Below is a small trained network, with its code and all its weights. Each question gives an input and a class and asks what happens when units are switched off, that is, made to give their printed mean instead of their output.

import numpy as np


def w(rows, s, z=0):
    codes = np.array(rows[::2]) - 128.0
    scale = np.full(codes.shape[1], s)
    scale[-1] = z or s
    return codes * scale


def f(y):
    return y / 2 * (1 + np.tanh(0.7978845608 * (y + 0.044715 * y**3)))


def log_softmax(a):
    a = a - a.max(-1, keepdims=True)
    return a - np.log(np.exp(a).sum(-1, keepdims=True))


def net(x, mask):
    res = np.array(x, float).reshape(1, 8) / 4 @ E
    y = f(res @ A[0][:, :-1].T + A[0][:, -1])
    res = res + np.where(mask, y, B[0][:, -1]) @ B[0][:, :-1]
    return log_softmax(res[-1] @ U[:, :-1].T + U[:, -1])


A, B = {}, {}
E = w([
[143,137,134,130],'x0',
[115,76,255,62],'x1',
[104,120,108,125],'x2',
[57,238,47,91],'x3',
[145,133,137,130],'x4',
[47,95,76,117],'x5',
[109,122,118,122],'x6',
[113,122,115,126],'x7',
],0.0086)
A[0] = w([
[165,23,95,192,41],'n0',
[174,82,109,131,29],'n1',
[195,170,146,131,238],'n2',
[157,91,126,117,6],'n3',
[179,57,106,164,59],'n4',
[110,117,80,250,57],'n5',
[132,192,86,73,93],'n6',
[83,109,102,137,245],'n7',
[138,133,96,202,4],'n8',
[168,147,73,182,14],'n9',
[168,143,88,166,199],'n10',
[153,125,148,143,16],'n11',
],0.013,0.0035)
B[0] = w([
[184,231,116,133,251],'n0',
[154,131,79,105,157],'n1',
[91,31,115,167,254],'n2',
[157,199,157,85,136],'n3',
[155,154,127,131,218],'n4',
[76,55,181,74,252],'n5',
[144,189,89,142,253],'n6',
[135,169,157,190,235],'n7',
[147,151,194,63,180],'n8',
[72,145,159,73,218],'n9',
[2,134,140,112,239],'n10',
[202,85,109,107,136],'n11',
],0.0084,0.0051)
U = w([
[109,137,166,171,208],'0',
[106,95,152,5,27],'1',
[125,112,118,143,252],'2',
[191,199,101,77,1],'3',
[105,85,121,172,162],'4',
],0.015,0.0048)

Each question gives the input, the list of numbers given to net, and the class t.
The units are the neurons (one row each of A and B). Each row of codes is followed by its name. A weight is (code - 128) times the scale printed after its matrix; where a second scale follows, it is the last column's (A, B and U).
mask holds one flag per neuron, in row order. A switched-off neuron (its flag False) gives its mean, the last column of its row in B, instead of its output. The means were averaged over made-up inputs and are rounded, as every weight is.
A unit's drop is (log p(t) with every unit on - log p(t) with that unit switched off) / (log p(t) with every unit on - log p(t) with every unit switched off).
The circuit of an input: a set's keep is (log p(t) with only the set's units on - log p(t) with every unit switched off) / (log p(t) with every unit on - log p(t) with every unit switched off). Starting from all 12 units, units are removed one at a time, each time the one whose removal leaves the highest keep (on an exact tie, the one counted first), for as long as the keep stays at least 0.8.
circuit, biggest first: the units of the circuit, biggest drop first
most important unit: the unit with the biggest drop
top k neurons: the k neurons with the biggest drops, biggest first
drop when u is switched off: that unit's drop, to one decimal
input [5,-7,-6,2,1,-8,0,2], class 4: most important unit	n2
input [7,8,8,3,7,6,-2,1], class 0: circuit, biggest first	(n5, n7)
input [-6,6,8,8,-1,5,-7,-5], class 0: top 2 neurons	(n7, n0)
input [3,-8,4,5,4,-7,1,-8], class 1: circuit, biggest first	(n9, n5, n10)
input [-2,-5,-8,8,-1,-5,1,-3], class 0: top 3 neurons	(n10, n2, n0)
input [1,6,2,7,4,0,2,-8], class 3: circuit, biggest first	(n5, n10)
input [2,-8,6,-7,-3,-8,-1,1], class 1: circuit, biggest first	(n5, n9, n8)
input [3,4,3,6,0,2,1,1], class 3: circuit, biggest first	(n2, n5)
input [-5,-8,3,-6,8,-5,-6,2], class 1: circuit, biggest first	(n5, n9, n8)
input [-8,-7,-5,5,-2,-1,6,-2], class 1: circuit, biggest first	(n5, n9)
input [8,-7,-6,-8,5,2,-2,2], class 3: top 3 neurons	(n0, n4, n1)
input [-6,-2,-1,3,-1,-7,-1,-6], class 4: top 2 neurons	(n2, n0)
input [-6,4,7,8,8,3,8,8], class 2: top 2 neurons	(n0, n8)
input [-7,1,5,8,7,6,3,3], class 3: circuit, biggest first	(n6)
input [-1,-5,4,5,-1,5,2,-6], class 1: top 3 neurons	(n5, n9, n0)
input [1,5,-3,8,0,-2,7,8], class 3: top 2 neurons	(n6, n2)
input [-3,-8,-5,-7,4,6,-2,6], class 1: circuit, biggest first	(n5, n8)
input [5,7,-7,-8,3,0,-4,-6], class 3: top 2 neurons	(n0, n3)
input [8,-6,4,-8,-5,-7,0,-4], class 3: top 2 neurons	(n0, n4)
input [-2,-8,-7,0,-7,-5,-4,-8], class 1: top neuron	(n9)
input [7,-3,-8,5,-8,-8,-5,-3], class 0: top 2 neurons	(n2, n10)
input [5,-4,-7,6,-7,-8,-2,2], class 4: top 3 neurons	(n2, n0, n10)
input [2,1,-4,-2,1,-8,-6,-8], class 4: circuit, biggest first	(n2, n0)
input [-5,-7,-6,0,-3,-5,-2,7], class 1: drop when n5 is switched off	0.2
input [6,6,2,-7,6,-4,8,5], class 3: drop when n5 is switched off	0.2
input [5,-7,-5,-6,1,-4,-6,7], class 1: drop when n8 is switched off	0.2
